Below are the code and all the weights of a small trained network. Each question names an input and a class and asks about switching units off, where a switched-off unit gives its printed mean instead of its output.

import numpy as np


def w(rows, s, z=0):
    codes = np.array(rows[::2]) - 128.0
    scale = np.full(codes.shape[1], s)
    scale[-1] = z or s
    return codes * scale


def norm(h):
    return h / np.sqrt((h * h).mean(-1, keepdims=True) + 1e-5)


def f(y):
    return np.maximum(y, 0)


def log_softmax(a):
    a = a - a.max(-1, keepdims=True)
    return a - np.log(np.exp(a).sum(-1, keepdims=True))


def net(x, mask):
    res = np.array(x, float).reshape(1, 7) / 4 @ E
    u = 0
    for l in range(3):
        y = f(norm(res) @ A[l][:, :-1].T + A[l][:, -1])
        res = res + np.where(mask[u : u + 4], y, B[l][:, -1]) @ B[l][:, :-1]
        u += 4
    return log_softmax(norm(res)[-1] @ U[:, :-1].T + U[:, -1])


A, B = {}, {}
E = w([
[114,117,109],'x0',
[102,175,188],'x1',
[253,88,177],'x2',
[175,166,163],'x3',
[196,190,92],'x4',
[62,115,110],'x5',
[108,241,166],'x6',
],0.0063)
A[0] = w([
[77,74,166,65],'L0N1',
[120,81,194,3],'L0N2',
[25,1,69,152],'L0N3',
[199,167,51,182],'L0N4',
],0.0047,0.0025)
B[0] = w([
[59,96,154,155],'L0N1',
[70,93,140,136],'L0N2',
[98,254,185,253],'L0N3',
[64,187,15,198],'L0N4',
],0.0065,0.0037)
A[1] = w([
[135,2,221,180],'L1N1',
[148,72,106,97],'L1N2',
[92,57,56,76],'L1N3',
[2,62,169,253],'L1N4',
],0.0074,0.0034)
B[1] = w([
[164,232,104,186],'L1N1',
[114,102,12,140],'L1N2',
[170,148,213,152],'L1N3',
[57,254,27,253],'L1N4',
],0.0072,0.0063)
A[2] = w([
[21,3,126,144],'L2N1',
[202,44,187,140],'L2N2',
[159,86,130,3],'L2N3',
[130,130,117,83],'L2N4',
],0.0056,0.0028)
B[2] = w([
[161,254,132,172],'L2N1',
[239,71,25,254],'L2N2',
[119,162,148,128],'L2N3',
[92,109,175,128],'L2N4',
],0.006,0.00068)
U = w([
[32,179,77,201],'0',
[178,30,65,122],'1',
[216,144,215,89],'2',
[106,2,188,1],'3',
],0.013,0.0095)

Each question gives the input, the list of numbers given to net, and the class t.
The units are the neurons (one row each of A and B). Each row of codes is followed by its name. A weight is (code - 128) times the scale printed after its matrix; where a second scale follows, it is the last column's (A, B and U).
mask holds one flag per neuron, layer by layer. A switched-off neuron (its flag False) gives its mean, the last column of its row in B, instead of its output. The means were averaged over made-up inputs and are rounded, as every weight is.
A unit's drop is (log p(t) with every unit on - log p(t) with that unit switched off) / (log p(t) with every unit on - log p(t) with every unit switched off).
The circuit of an input: a set's keep is (log p(t) with only the set's units on - log p(t) with every unit switched off) / (log p(t) with every unit on - log p(t) with every unit switched off). Starting from all 12 units, units are removed one at a time, each time the one whose removal leaves the highest keep (on an exact tie, the one counted first), for as long as the keep stays at least 0.8.
circuit, biggest first: the units of the circuit, biggest drop first
most important unit: the unit with the biggest drop
k most important neurons: the k neurons with the biggest drops, biggest first
k most important neurons of layer l: the k neurons of layer l with the biggest drops, biggest first
drop of u: that unit's drop, to one decimal
input [-6,5,7,8,-3,-8,-4], class 1: 2 most important neurons of layer 1 -> L1N4, L1N3
input [-6,-5,7,8,2,0,-1], class 1: circuit, biggest first -> L0N3, L2N2, L1N4
input [-1,0,3,7,-2,2,-3], class 1: most important unit -> L0N3
input [-1,8,6,4,1,2,-8], class 1: circuit, biggest first -> L0N3, L2N2
input [8,6,8,-5,-4,-5,-3], class 0: 4 most important neurons -> L1N1, L1N2, L0N2, L1N3
input [8,0,8,0,-2,1,2], class 1: 4 most important neurons -> L0N3, L1N4, L2N2, L1N2
input [-5,4,0,7,1,3,3], class 2: 3 most important neurons -> L1N4, L0N4, L0N3
input [-2,4,8,-8,6,-8,1], class 1: 2 most important neurons of layer 1 -> L1N4, L1N1
input [6,-7,5,-6,-5,-4,-2], class 0: 2 most important neurons -> L1N1, L0N3
input [-2,6,6,-6,-6,-7,-5], class 0: drop of L0N2 -> 0.1
input [4,-5,7,4,3,8,0], class 1: drop of L2N2 -> 0.0
input [-6,0,-3,8,-4,-5,1], class 2: drop of L0N3 -> 0.1
